Below are the code and all the weights of a small trained network. Each question names an input and a class and asks about switching units off, where a switched-off unit gives its printed mean instead of its output.

import numpy as np


def w(rows, s, z=0):
    codes = np.array(rows[::2]) - 128.0
    scale = np.full(codes.shape[1], s)
    scale[-1] = z or s
    return codes * scale


def f(y):
    return y / 2 * (1 + np.tanh(0.7978845608 * (y + 0.044715 * y**3)))


def log_softmax(a):
    a = a - a.max(-1, keepdims=True)
    return a - np.log(np.exp(a).sum(-1, keepdims=True))


def net(x, mask):
    res = np.array(x, float).reshape(1, 8) / 4 @ E
    y = f(res @ A[0][:, :-1].T + A[0][:, -1])
    res = res + np.where(mask, y, B[0][:, -1]) @ B[0][:, :-1]
    return log_softmax(res[-1] @ U[:, :-1].T + U[:, -1])


A, B = {}, {}
E = w([
[127,129,129,131],'x0',
[123,134,211,251],'x1',
[159,205,237,62],'x2',
[126,126,131,127],'x3',
[200,217,66,167],'x4',
[127,128,130,129],'x5',
[126,129,126,129],'x6',
[253,44,148,123],'x7',
],0.0044)
A[0] = w([
[44,188,111,137,57],'n0',
[119,129,132,127,19],'n1',
[136,123,66,21,78],'n2',
[127,109,96,71,41],'n3',
[127,127,193,225,80],'n4',
[167,94,125,133,53],'n5',
[28,193,110,138,67],'n6',
[136,136,115,138,8],'n7',
[103,55,35,191,59],'n8',
[126,112,114,105,44],'n9',
[209,222,60,183,49],'n10',
[16,197,108,143,83],'n11',
[130,128,180,208,70],'n12',
[132,133,145,116,67],'n13',
[229,64,145,123,72],'n14',
[188,206,78,169,48],'n15',
[129,128,147,162,49],'n16',
[226,66,145,123,72],'n17',
[170,197,231,57,80],'n18',
[139,120,122,130,21],'n19',
[124,107,114,102,28],'n20',
[122,120,133,127,131],'n21',
[130,130,169,193,56],'n22',
[131,132,158,179,50],'n23',
[135,133,112,81,54],'n24',
[139,125,66,17,88],'n25',
[206,75,139,128,60],'n26',
[35,2,212,84,70],'n27',
[124,127,202,236,92],'n28',
[128,122,119,110,82],'n29',
[103,56,34,192,68],'n30',
[153,204,210,73,37],'n31',
[130,119,122,128,1],'n32',
[132,138,143,117,18],'n33',
],0.0086,0.0044)
B[0] = w([
[128,109,163,73,161],'n0',
[83,155,134,94,57],'n1',
[118,118,53,105,207],'n2',
[96,138,92,99,103],'n3',
[118,111,59,108,179],'n4',
[103,131,149,95,92],'n5',
[139,99,172,68,194],'n6',
[91,161,133,107,55],'n7',
[61,114,165,172,204],'n8',
[98,143,114,110,75],'n9',
[148,224,143,123,189],'n10',
[153,85,172,63,230],'n11',
[112,120,74,104,143],'n12',
[104,135,130,123,80],'n13',
[137,101,177,60,192],'n14',
[130,205,138,117,146],'n15',
[99,141,106,105,78],'n16',
[136,102,175,63,186],'n17',
[59,90,151,192,225],'n18',
[83,155,136,98,58],'n19',
[91,148,112,103,70],'n20',
[130,129,128,129,132],'n21',
[103,129,86,101,113],'n22',
[98,137,94,99,93],'n23',
[95,139,101,116,92],'n24',
[122,114,48,110,221],'n25',
[120,119,167,73,145],'n26',
[161,254,143,135,249],'n27',
[128,104,48,113,210],'n28',
[114,135,119,120,93],'n29',
[60,114,167,173,213],'n30',
[43,121,148,156,161],'n31',
[78,157,131,101,52],'n32',
[83,148,130,114,58],'n33',
],0.045,0.0021)
U = w([
[158,52,199,27,62],'0',
[30,87,161,189,81],'1',
[129,100,3,82,70],'2',
[170,250,151,122,81],'3',
[201,77,133,147,251],'4',
[190,81,133,154,241],'5',
],0.0054,0.0027)

Each question gives the input, the list of numbers given to net, and the class t.
The units are the neurons (one row each of A and B). Each row of codes is followed by its name. A weight is (code - 128) times the scale printed after its matrix; where a second scale follows, it is the last column's (A, B and U).
mask holds one flag per neuron, in row order. A switched-off neuron (its flag False) gives its mean, the last column of its row in B, instead of its output. The means were averaged over made-up inputs and are rounded, as every weight is.
A unit's drop is (log p(t) with every unit on - log p(t) with that unit switched off) / (log p(t) with every unit on - log p(t) with every unit switched off).
The circuit of an input: a set's keep is (log p(t) with only the set's units on - log p(t) with every unit switched off) / (log p(t) with every unit on - log p(t) with every unit switched off). Starting from the 12 units with the biggest drops (on a tie, the unit counted first), units are removed one at a time, each time the one whose removal leaves the highest keep (on an exact tie, the one counted first), for as long as the keep stays at least 0.8.
units of the circuit, in order: the units of the circuit, biggest drop first
top k neurons: the k neurons with the biggest drops, biggest first
drop when u is switched off: that unit's drop, to one decimal
input [8,8,-8,3,2,-4,-7,-2], class 1: units of the circuit, in order -> n30
input [1,-8,-7,-3,0,-1,0,-8], class 0: top 3 neurons -> n11, n6, n0
input [5,-1,-7,8,1,-5,-2,8], class 0: top 2 neurons -> n14, n17
input [4,-7,-2,4,3,1,3,-1], class 2: units of the circuit, in order -> n25, n2
input [8,0,3,6,3,5,8,-6], class 0: units of the circuit, in order -> n11, n6
input [-1,8,6,7,-6,-6,3,-6], class 2: top 3 neurons -> n28, n4, n12
input [5,-8,-1,4,-8,0,2,5], class 2: top 2 neurons -> n25, n2
input [7,6,5,5,7,3,0,5], class 3: top 2 neurons -> n10, n15
input [-8,3,-5,8,8,4,5,3], class 3: top 2 neurons -> n10, n15
input [-2,5,-3,5,-1,4,6,7], class 0: units of the circuit, in order -> n14, n17
input [-7,-1,-4,-5,-3,-2,3,6], class 0: top 3 neurons -> n14, n17, n26
input [-7,5,5,0,5,5,3,-2], class 1: top 4 neurons -> n18, n31, n27, n25
input [2,4,6,3,-6,-2,-1,5], class 1: top 2 neurons -> n18, n31
input [-7,-7,6,5,-1,-1,4,6], class 2: units of the circuit, in order -> n25
input [-5,-6,4,-5,-2,2,-1,0], class 2: units of the circuit, in order -> n25, n2
input [-2,-8,-8,-6,-2,1,-6,-1], class 1: top 2 neurons -> n30, n8
input [8,-1,6,5,7,-6,-1,1], class 3: top 4 neurons -> n10, n15, n30, n8
input [5,-8,-6,-7,-6,-7,-6,-8], class 0: top 2 neurons -> n11, n6
input [-4,-7,-5,-4,-5,-4,1,0], class 2: top 4 neurons -> n25, n2, n18, n3
input [4,-7,-2,-4,-6,-6,-3,8], class 0: units of the circuit, in order -> n14
input [4,-2,7,-5,7,-6,-8,8], class 0: drop when n14 is switched off -> 0.6
input [2,-8,3,6,5,4,5,1], class 2: drop when n2 is switched off -> 0.1
input [0,1,-1,1,-5,-7,-4,8], class 0: drop when n14 is switched off -> 0.2
